Below is a small trained network, with its code and all its weights. Each question gives an input and a target symbol and asks what happens when units are switched off, that is, made to give their printed mean instead of their output.

import numpy as np


def w(rows, s, z=0):
    codes = np.array(rows[::2]) - 128.0
    scale = np.full(codes.shape[1], s)
    scale[-1] = z or s
    return codes * scale


def f(y):
    return np.maximum(y, 0)


def softmax(a):
    e = np.exp(a - a.max(-1, keepdims=True))
    return e / e.sum(-1, keepdims=True)


def log_softmax(a):
    a = a - a.max(-1, keepdims=True)
    return a - np.log(np.exp(a).sum(-1, keepdims=True))


def net(x, mask):
    ids = ['αβγδεζηθλμξπστψ'.index(c) for c in x.split()]
    T = len(ids)
    res = E[ids] + P[:T]
    u = 0
    for l in range(2):
        q, k, v = (res @ M[l].T for M in (Q, K, V))
        z = softmax(np.where(np.tri(T) > 0, q @ k.T / 2**0.5, -1e9)) @ v
        res = res + np.where(mask[u], z, O[l][:, -1]) @ O[l][:, :-1]
        u += 1
        y = f(res @ A[l][:, :-1].T + A[l][:, -1])
        res = res + np.where(mask[u : u + 12], y, B[l][:, -1]) @ B[l][:, :-1]
        u += 12
    return log_softmax(res[-1] @ U[:, :-1].T + U[:, -1])


Q, K, V, O, A, B = {}, {}, {}, {}, {}, {}
E = w([
[212,175,167],'α',
[127,119,184],'β',
[174,149,97],'γ',
[77,102,120],'δ',
[155,127,152],'ε',
[123,88,145],'ζ',
[52,91,121],'η',
[169,142,152],'θ',
[142,122,110],'λ',
[118,90,122],'μ',
[133,119,57],'ξ',
[159,142,144],'π',
[46,254,164],'σ',
[25,108,119],'τ',
[128,120,27],'ψ',
],0.016)
P = w([
[1,164,194],'0',
[142,107,137],'1',
[113,59,168],'2',
[110,62,165],'3',
[153,110,123],'4',
[143,75,147],'5',
[165,113,126],'6',
[161,86,139],'7',
[160,100,132],'8',
[155,83,138],'9',
[168,104,111],'10',
],0.0093)
Q[0] = w([
[56,125,143],'L0H1',
[82,196,2],'L0H1',
],0.0079)
K[0] = w([
[120,81,213],'L0H1',
[245,151,254],'L0H1',
],0.0072)
V[0] = w([
[126,127,225],'L0H1',
[2,150,217],'L0H1',
],0.0071)
O[0] = w([
[82,164,212,145],'L0H1',
[249,157,106,254],'L0H1',
],0.014,0.0036)
A[0] = w([
[92,75,161,54],'L0N1',
[99,93,122,202],'L0N2',
[130,159,54,220],'L0N3',
[155,21,88,147],'L0N4',
[38,157,158,232],'L0N5',
[113,125,166,21],'L0N6',
[31,140,123,204],'L0N7',
[83,185,248,112],'L0N8',
[164,120,170,60],'L0N9',
[116,98,190,2],'L0N10',
[179,146,109,182],'L0N11',
[171,117,102,56],'L0N12',
],0.012,0.0073)
B[0] = w([
[37,186,114,132],'L0N1',
[186,81,143,200],'L0N2',
[162,120,212,228],'L0N3',
[148,169,237,255],'L0N4',
[254,135,187,167],'L0N5',
[133,172,204,128],'L0N6',
[116,92,150,167],'L0N7',
[137,206,156,155],'L0N8',
[73,133,92,146],'L0N9',
[211,37,237,128],'L0N10',
[151,55,153,234],'L0N11',
[40,165,89,142],'L0N12',
],0.0089,0.0072)
Q[1] = w([
[56,224,19],'L1H1',
[254,47,59],'L1H1',
],0.0088)
K[1] = w([
[171,2,107],'L1H1',
[74,231,101],'L1H1',
],0.011)
V[1] = w([
[113,34,132],'L1H1',
[70,214,244],'L1H1',
],0.011)
O[1] = w([
[217,6,157,56],'L1H1',
[80,199,68,252],'L1H1',
],0.011,0.018)
A[1] = w([
[208,165,186,82],'L1N1',
[169,246,46,197],'L1N2',
[49,122,53,28],'L1N3',
[107,113,137,2],'L1N4',
[112,128,204,185],'L1N5',
[229,62,87,79],'L1N6',
[105,47,67,48],'L1N7',
[111,214,114,223],'L1N8',
[136,193,215,149],'L1N9',
[31,136,104,14],'L1N10',
[158,6,89,127],'L1N11',
[137,179,145,33],'L1N12',
],0.011,0.0079)
B[1] = w([
[156,165,62,150],'L1N1',
[102,89,140,254],'L1N2',
[193,165,204,169],'L1N3',
[191,224,244,128],'L1N4',
[108,81,85,149],'L1N5',
[100,194,210,140],'L1N6',
[123,153,240,128],'L1N7',
[91,83,105,237],'L1N8',
[166,103,100,184],'L1N9',
[196,153,113,175],'L1N10',
[114,193,222,137],'L1N11',
[210,184,163,158],'L1N12',
],0.011,0.036)
U = w([
[204,232,1,84],'α',
[100,222,91,81],'β',
[110,85,92,133],'γ',
[230,93,61,208],'δ',
[65,147,99,102],'ε',
[25,37,66,200],'ζ',
[239,134,89,118],'η',
[89,166,85,95],'θ',
[145,76,65,154],'λ',
[180,82,81,147],'μ',
[162,120,177,127],'ξ',
[93,144,74,98],'π',
[148,174,90,1],'σ',
[241,132,53,87],'τ',
[152,127,193,138],'ψ',
],0.0074,0.0078)

Each question gives the input, a string of symbols that net reads in full, and the target symbol t.
The units are the heads (2 rows each of Q, K, V and O) and the neurons (one row each of A and B). Each row of codes is followed by its name. A weight is (code - 128) times the scale printed after its matrix; where a second scale follows, it is the last column's (O, A, B and U).
mask holds one flag per unit, layer by layer, with each layer's heads first. A switched-off unit (its flag False) gives its mean, the last column of its rows in O or B, instead of its output. The means were averaged over made-up inputs and are rounded, as every weight is.
A unit's drop is (log p(t) with every unit on - log p(t) with that unit switched off) / (log p(t) with every unit on - log p(t) with every unit switched off).
The circuit of an input: a set's keep is (log p(t) with only the set's units on - log p(t) with every unit switched off) / (log p(t) with every unit on - log p(t) with every unit switched off). Starting from the 12 units with the biggest drops (on a tie, the unit counted first), units are removed one at a time, each time the one whose removal leaves the highest keep (on an exact tie, the one counted first), for as long as the keep stays at least 0.8.
units of the circuit, in order: the units of the circuit, biggest drop first
unit that matters most: the unit with the biggest drop
top k neurons: the k neurons with the biggest drops, biggest first
k most important neurons of layer l: the k neurons of layer l with the biggest drops, biggest first
input α τ ζ η ψ δ ψ π π β, target α: unit that matters most : L1N10
input ψ τ δ ψ θ, target ψ: top 2 neurons : [L0N11, L1N6]
input ξ ε β σ ψ ξ ζ β, target β: 3 most important neurons of layer 1 : [L1N2, L1N8, L1N3]
input ψ ψ δ, target ψ: top 3 neurons : [L1N11, L0N2, L1N6]
input ψ δ ξ ζ μ ζ, target ψ: top 2 neurons : [L1N11, L1N6]
input ψ ζ ψ δ ζ ζ β μ μ θ, target ψ: units of the circuit, in order : [L1H1, L1N6, L0H1]
input α β λ α, target α: units of the circuit, in order : [L1H1, L0N8]
input ψ π μ λ η μ ε δ μ ζ α, target ψ: 3 most important neurons of layer 0 : [L0N11, L0N4, L0N8]
input ζ η η ζ, target ζ: 4 most important neurons of layer 0 : [L0N8, L0N4, L0N2, L0N5]
input ζ δ ψ β, target ζ: units of the circuit, in order : [L1N3, L1N10]
input σ ψ γ γ λ, target α: 3 most important neurons of layer 1 : [L1N10, L1N12, L1N3]
input ψ γ θ η δ λ δ ζ ζ μ, target ψ: units of the circuit, in order : [L1H1, L1N11, L0H1]
input ζ ζ λ, target ζ: top 3 neurons : [L0N8, L1N3, L0N4]
input ψ ξ ζ λ τ ψ δ β, target ψ: top 3 neurons : [L1N11, L1N6, L0N8]
input δ ψ ζ, target δ: unit that matters most : L1H1
input ψ ζ τ δ θ β ζ δ η π, target ψ: top 4 neurons : [L0N11, L1N6, L1N11, L0N8]
input ψ ζ η τ ψ, target ψ: units of the circuit, in order : [L1H1, L1N6, L0H1]
input ψ λ β λ β ζ ξ ψ ψ ψ λ, target ψ: units of the circuit, in order : [L1H1, L0H1, L1N11]
input ζ π δ π ε λ ψ ψ, target ζ: top 4 neurons : [L0N8, L1N3, L0N4, L1N10]
input ψ ζ ψ, target ψ: units of the circuit, in order : [L1H1, L1N11, L0H1]
input θ γ σ ψ μ ξ μ π, target α: units of the circuit, in order : [L1H1]
input ε η λ ζ ζ σ η β δ, target α: units of the circuit, in order : [L1N10, L1H1]
input ζ ψ β ζ, target ζ: top 3 neurons : [L0N8, L0N4, L1N3]
input σ γ ξ, target α: top 3 neurons : [L1N10, L0N8, L1N12]
input α τ η δ ζ ζ, target α: units of the circuit, in order : [L1H1, L0N8]
input ζ ψ ξ π, target ζ: 2 most important neurons of layer 0 : [L0N8, L0N4]
input ζ ζ γ δ ξ, target ζ: units of the circuit, in order : [L1N3, L1N10, L1N12]
